Here is a tiny trained network, its code and every weight. The questions are about switching its units off for an input and a target symbol, where a switched-off unit gives its printed mean instead of its output.

import numpy as np


def w(rows, s, z=0):
    codes = np.array(rows[::2]) - 128.0
    scale = np.full(codes.shape[1], s)
    scale[-1] = z or s
    return codes * scale


def norm(h):
    return h / np.sqrt((h * h).mean(-1, keepdims=True) + 1e-5)


def f(y):
    return np.maximum(y, 0)


def softmax(a):
    e = np.exp(a - a.max(-1, keepdims=True))
    return e / e.sum(-1, keepdims=True)


def log_softmax(a):
    a = a - a.max(-1, keepdims=True)
    return a - np.log(np.exp(a).sum(-1, keepdims=True))


def net(x, mask):
    ids = ['αγδηθλμξτψω'.index(c) for c in x.split()]
    T = len(ids)
    res = E[ids] + P[:T]
    r = norm(res)
    for j in range(2):
        rows = slice(3 * j, 3 * j + 3)
        q, k, v = (r @ M[0][rows].T for M in (Q, K, V))
        z = softmax(np.where(np.tri(T) > 0, q @ k.T / 3**0.5, -1e9)) @ v
        o = O[0][rows]
        res = res + np.where(mask[j], z, o[:, -1]) @ o[:, :-1]
    y = f(norm(res) @ A[0][:, :-1].T + A[0][:, -1])
    res = res + np.where(mask[2:14], y, B[0][:, -1]) @ B[0][:, :-1]
    return log_softmax(norm(res)[-1] @ U[:, :-1].T + U[:, -1])


Q, K, V, O, A, B = {}, {}, {}, {}, {}, {}
E = w([
[126,95,192,114,140,174,82,124],'α',
[126,158,142,163,103,52,86,163],'γ',
[71,96,103,85,119,74,129,150],'δ',
[133,122,213,106,66,134,89,175],'η',
[88,89,160,137,160,54,182,135],'θ',
[171,201,85,125,135,192,56,113],'λ',
[171,152,242,168,155,155,96,121],'μ',
[130,189,73,74,94,125,48,138],'ξ',
[100,100,81,40,171,180,171,96],'τ',
[174,120,253,93,101,213,220,152],'ψ',
[115,187,94,108,170,75,68,94],'ω',
],0.011)
P = w([
[156,29,70,193,137,131,92,183],'0',
[85,63,88,206,97,147,95,128],'1',
[75,101,101,176,155,156,104,203],'2',
[204,66,96,129,140,104,107,138],'3',
[73,95,132,169,72,150,100,60],'4',
[98,144,122,122,175,137,116,191],'5',
[196,99,127,91,127,87,116,95],'6',
[47,155,149,125,90,141,116,64],'7',
[115,183,148,72,188,110,132,184],'8',
[178,143,151,51,121,64,129,48],'9',
[11,236,191,74,120,121,130,53],'10',
[136,139,160,91,177,121,127,177],'11',
[117,43,238,78,126,98,104,50],'12',
],0.011)
Q[0] = w([
[65,155,147,139,158,161,116,182],'H1',
[97,122,197,114,100,146,94,79],'H1',
[153,98,208,76,155,136,76,148],'H1',
[177,104,157,90,162,119,103,160],'H2',
[160,139,2,172,116,92,191,125],'H2',
[95,149,102,143,166,140,136,194],'H2',
],0.02)
K[0] = w([
[214,108,129,82,140,84,130,111],'H1',
[119,231,159,51,184,110,162,173],'H1',
[109,250,183,43,101,88,181,1],'H1',
[89,173,143,125,65,127,163,8],'H2',
[98,17,81,233,99,163,82,169],'H2',
[215,49,108,130,110,92,108,99],'H2',
],0.014)
V[0] = w([
[89,147,98,121,84,41,83,164],'H1',
[145,156,158,236,248,88,114,65],'H1',
[145,120,195,160,113,93,182,154],'H1',
[129,111,196,142,97,71,128,180],'H2',
[105,70,173,86,158,110,30,135],'H2',
[81,62,105,115,147,85,178,111],'H2',
],0.013)
O[0] = w([
[110,72,47,113,224,201,113,117,122],'H1',
[148,238,68,154,113,107,214,20,100],'H1',
[157,67,26,91,35,145,132,99,71],'H1',
[206,86,174,26,141,131,154,94,108],'H2',
[191,140,169,129,166,34,17,41,254],'H2',
[31,244,168,26,88,168,120,9,153],'H2',
],0.011,0.0077)
A[0] = w([
[25,218,163,137,64,153,85,175,66],'N1',
[152,119,182,174,104,210,123,70,253],'N2',
[184,46,190,165,148,183,113,193,149],'N3',
[164,135,214,149,127,217,236,163,179],'N4',
[41,184,131,230,92,133,156,199,190],'N5',
[114,179,47,83,122,86,115,105,180],'N6',
[178,120,112,111,192,166,146,119,111],'N7',
[169,85,251,93,20,212,236,194,191],'N8',
[57,172,161,110,46,124,92,182,155],'N9',
[101,155,133,173,146,149,90,99,91],'N10',
[228,183,119,181,67,97,196,70,102],'N11',
[100,56,196,99,179,147,96,116,170],'N12',
],0.012,0.0049)
B[0] = w([
[110,71,154,155,98,158,146,116,242],'N1',
[96,121,138,86,130,96,194,182,202],'N2',
[120,185,112,99,67,158,141,149,206],'N3',
[125,103,191,35,192,70,126,218,153],'N4',
[150,110,71,105,59,80,123,91,227],'N5',
[149,107,97,126,128,120,155,157,189],'N6',
[102,89,135,167,133,114,128,135,172],'N7',
[111,135,179,88,250,56,126,223,198],'N8',
[116,90,161,130,128,143,178,111,235],'N9',
[87,163,141,141,132,106,169,128,188],'N10',
[145,140,163,146,121,203,164,135,180],'N11',
[133,153,121,157,100,156,128,122,254],'N12',
],0.018,0.0095)
U = w([
[192,129,204,157,140,64,57,63,70],'α',
[152,2,74,163,171,124,118,113,251],'γ',
[50,126,153,88,176,162,25,76,31],'δ',
[186,63,127,80,35,171,43,156,77],'η',
[135,174,84,24,79,114,162,86,92],'θ',
[129,139,36,164,48,62,129,176,198],'λ',
[217,144,148,178,104,192,219,161,133],'μ',
[115,137,139,234,142,209,68,199,210],'ξ',
[60,71,183,178,41,143,159,119,151],'τ',
[124,86,188,84,183,93,174,219,52],'ψ',
[76,185,115,205,205,98,179,109,92],'ω',
],0.01,0.0025)

Each question gives the input, a string of symbols that net reads in full, and the target symbol t.
The units are the heads (3 rows each of Q, K, V and O) and the neurons (one row each of A and B). Each row of codes is followed by its name. A weight is (code - 128) times the scale printed after its matrix; where a second scale follows, it is the last column's (O, A, B and U).
mask holds one flag per unit, heads first, then neurons. A switched-off unit (its flag False) gives its mean, the last column of its rows in O or B, instead of its output. The means were averaged over made-up inputs and are rounded, as every weight is.
A unit's drop is (log p(t) with every unit on - log p(t) with that unit switched off) / (log p(t) with every unit on - log p(t) with every unit switched off).
The circuit of an input: a set's keep is (log p(t) with only the set's units on - log p(t) with every unit switched off) / (log p(t) with every unit on - log p(t) with every unit switched off). Starting from the 12 units with the biggest drops (on a tie, the unit counted first), units are removed one at a time, each time the one whose removal leaves the highest keep (on an exact tie, the one counted first), for as long as the keep stays at least 0.8.
units of the circuit, in order: the units of the circuit, biggest drop first
unit that matters most: the unit with the biggest drop
heads that matter: for each layer, one digit per head in row order, 1 if its drop is at least 0.15 and else 0, layers parted by /
input μ α ξ α γ γ, target α: heads that matter -> 01
input γ θ α λ ψ γ, target λ: heads that matter -> 01
input λ α θ γ ξ δ τ τ ψ γ, target τ: heads that matter -> 01
input ψ α ω τ τ η γ δ, target η: heads that matter -> 11
input μ α ψ τ α, target ψ: units of the circuit, in order -> (N8, H2)
input η μ λ α ψ α θ ψ α ξ ω τ θ, target ω: heads that matter -> 10
input λ α δ θ τ θ δ γ, target θ: heads that matter -> 11
input ω ω α τ γ γ τ α ψ λ λ α θ, target λ: heads that matter -> 01
input λ τ γ η ξ τ α δ γ, target α: units of the circuit, in order -> (H2)
input δ ξ δ, target δ: heads that matter -> 11
input δ θ η τ θ τ γ λ α, target λ: units of the circuit, in order -> (H2, N5)
input λ α τ λ γ ξ, target λ: units of the circuit, in order -> (H2, N5)
input θ τ τ α ψ τ θ α γ α τ η, target τ: heads that matter -> 01
input τ θ μ α α α γ τ γ τ θ τ γ, target θ: heads that matter -> 11
input τ τ δ, target τ: heads that matter -> 00
input λ ω τ α ξ τ θ θ α, target θ: units of the circuit, in order -> (H1)
input γ η α γ τ δ η γ ω, target η: units of the circuit, in order -> (H1, N8)
input θ θ τ τ α γ μ α θ θ, target α: heads that matter -> 00
input α α η γ τ τ ξ, target τ: heads that matter -> 01
input τ θ λ, target τ: units of the circuit, in order -> (N1, H2)
input τ θ γ τ θ τ, target τ: units of the circuit, in order -> (H2, N1)
input ψ δ θ τ τ η α ψ ω λ, target ψ: units of the circuit, in order -> (H2, N8, H1)
input ψ γ ψ γ μ α μ ψ τ θ ψ, target ψ: heads that matter -> 00
input α ξ ω μ τ γ τ λ, target γ: units of the circuit, in order -> (H1, H2)
input μ τ γ μ η τ θ ψ τ μ λ α, target μ: units of the circuit, in order -> (H1, N11)
input α ψ γ θ λ τ ξ γ γ μ, target μ: unit that matters most -> N11
input ξ ψ λ γ θ η λ ξ, target η: unit that matters most -> H1
input η ψ τ, target η: units of the circuit, in order -> (H1, H2, N3)
